Below is a small trained network, with its code and all its weights. Each question gives an input and a class and asks what happens when units are switched off, that is, made to give their printed mean instead of their output.

import numpy as np


def w(rows, s, z=0):
    codes = np.array(rows[::2]) - 128.0
    scale = np.full(codes.shape[1], s)
    scale[-1] = z or s
    return codes * scale


def f(y):
    return np.maximum(y, 0)


def log_softmax(a):
    a = a - a.max(-1, keepdims=True)
    return a - np.log(np.exp(a).sum(-1, keepdims=True))


def net(x, mask):
    res = np.array(x, float).reshape(1, 5) / 4 @ E
    y = f(res @ A[0][:, :-1].T + A[0][:, -1])
    res = res + np.where(mask, y, B[0][:, -1]) @ B[0][:, :-1]
    return log_softmax(res[-1] @ U[:, :-1].T + U[:, -1])


A, B = {}, {}
E = w([
[110,173,208,76,169,144,121,103,188,131,141],'x0',
[135,124,108,142,80,248,129,116,157,121,132],'x1',
[29,115,87,103,148,131,145,100,134,197,139],'x2',
[130,129,128,128,128,128,132,129,127,133,130],'x3',
[128,128,128,128,128,128,131,129,128,129,129],'x4',
],0.017)
A[0] = w([
[83,127,143,120,143,73,137,129,120,169,122,169],'N1',
[104,146,235,95,164,54,130,123,152,139,130,120],'N2',
[36,138,133,104,148,142,129,122,154,172,124,39],'N3',
[60,124,61,138,119,178,125,124,115,162,125,84],'N4',
[191,131,119,141,111,199,116,127,120,100,125,152],'N5',
[194,121,101,146,121,118,123,138,114,93,134,220],'N6',
[217,138,178,145,128,54,120,133,113,100,124,242],'N7',
[102,150,238,100,142,207,127,120,179,146,126,7],'N8',
[148,123,136,138,139,119,147,135,134,129,120,176],'N9',
[190,140,240,108,139,144,129,135,153,102,121,117],'N10',
[129,129,91,135,135,6,129,136,107,126,119,253],'N11',
],0.021,0.006)
B[0] = w([
[96,110,189,166,137,51,114,130,141,136,155,197],'N1',
[41,199,114,81,105,92,53,128,205,152,60,246],'N2',
[61,84,187,120,98,101,121,134,44,79,82,208],'N3',
[90,124,3,98,148,171,141,126,112,195,135,199],'N4',
[154,134,144,199,65,155,135,131,169,93,82,211],'N5',
[125,125,176,133,68,141,77,126,85,114,77,206],'N6',
[131,157,123,6,148,209,61,124,43,179,125,253],'N7',
[190,99,169,57,139,179,165,130,59,58,167,245],'N8',
[139,133,132,125,139,141,107,127,108,144,128,151],'N9',
[177,148,79,139,189,96,173,126,219,141,192,236],'N10',
[197,58,151,180,167,114,221,127,63,102,200,243],'N11',
],0.023,0.03)
U = w([
[148,88,191,68,135,176,135,140,28,96,142,229],'0',
[100,55,133,204,185,48,219,140,114,159,201,123],'1',
[179,163,141,237,7,165,80,155,160,125,16,218],'2',
[70,120,3,149,97,175,156,131,152,186,84,92],'3',
[112,211,120,81,197,99,76,129,201,175,157,141],'4',
[30,144,192,128,118,40,89,145,174,89,69,32],'5',
[234,177,157,137,144,173,180,141,221,53,185,6],'6',
],0.0075,0.0021)

Each question gives the input, the list of numbers given to net, and the class t.
The units are the neurons (one row each of A and B). Each row of codes is followed by its name. A weight is (code - 128) times the scale printed after its matrix; where a second scale follows, it is the last column's (A, B and U).
mask holds one flag per neuron, in row order. A switched-off neuron (its flag False) gives its mean, the last column of its row in B, instead of its output. The means were averaged over made-up inputs and are rounded, as every weight is.
A unit's drop is (log p(t) with every unit on - log p(t) with that unit switched off) / (log p(t) with every unit on - log p(t) with every unit switched off).
The circuit of an input: a set's keep is (log p(t) with only the set's units on - log p(t) with every unit switched off) / (log p(t) with every unit on - log p(t) with every unit switched off). Starting from all 11 units, units are removed one at a time, each time the one whose removal leaves the highest keep (on an exact tie, the one counted first), for as long as the keep stays at least 0.8.
circuit, biggest first: the units of the circuit, biggest drop first
k most important neurons: the k neurons with the biggest drops, biggest first
drop of u: that unit's drop, to one decimal
input [1,1,-7,5,5], class 6: 2 most important neurons	N10, N2
input [-7,2,-5,-7,0], class 2: circuit, biggest first	N5
input [7,0,2,0,7], class 5: 2 most important neurons	N2, N7
input [-2,1,3,8,5], class 3: 2 most important neurons	N11, N8
input [-1,-3,1,8,-1], class 1: 2 most important neurons	N8, N7
input [0,3,-3,6,2], class 2: 2 most important neurons	N11, N8
input [0,5,-2,3,2], class 2: 2 most important neurons	N11, N5
input [-8,0,1,-6,3], class 1: 2 most important neurons	N7, N8
input [0,-6,1,3,8], class 1: 2 most important neurons	N11, N8
input [5,1,0,0,-7], class 6: 3 most important neurons	N7, N8, N10
input [3,0,-8,5,-4], class 4: 2 most important neurons	N10, N7
input [4,0,4,-5,6], class 5: 3 most important neurons	N7, N11, N2
input [-6,1,3,1,-4], class 3: drop of N4	0.4
input [-5,1,8,0,-6], class 3: circuit, biggest first	N4
input [3,7,-7,4,-2], class 6: drop of N4	0.0
input [-1,7,5,6,-4], class 3: drop of N4	0.7
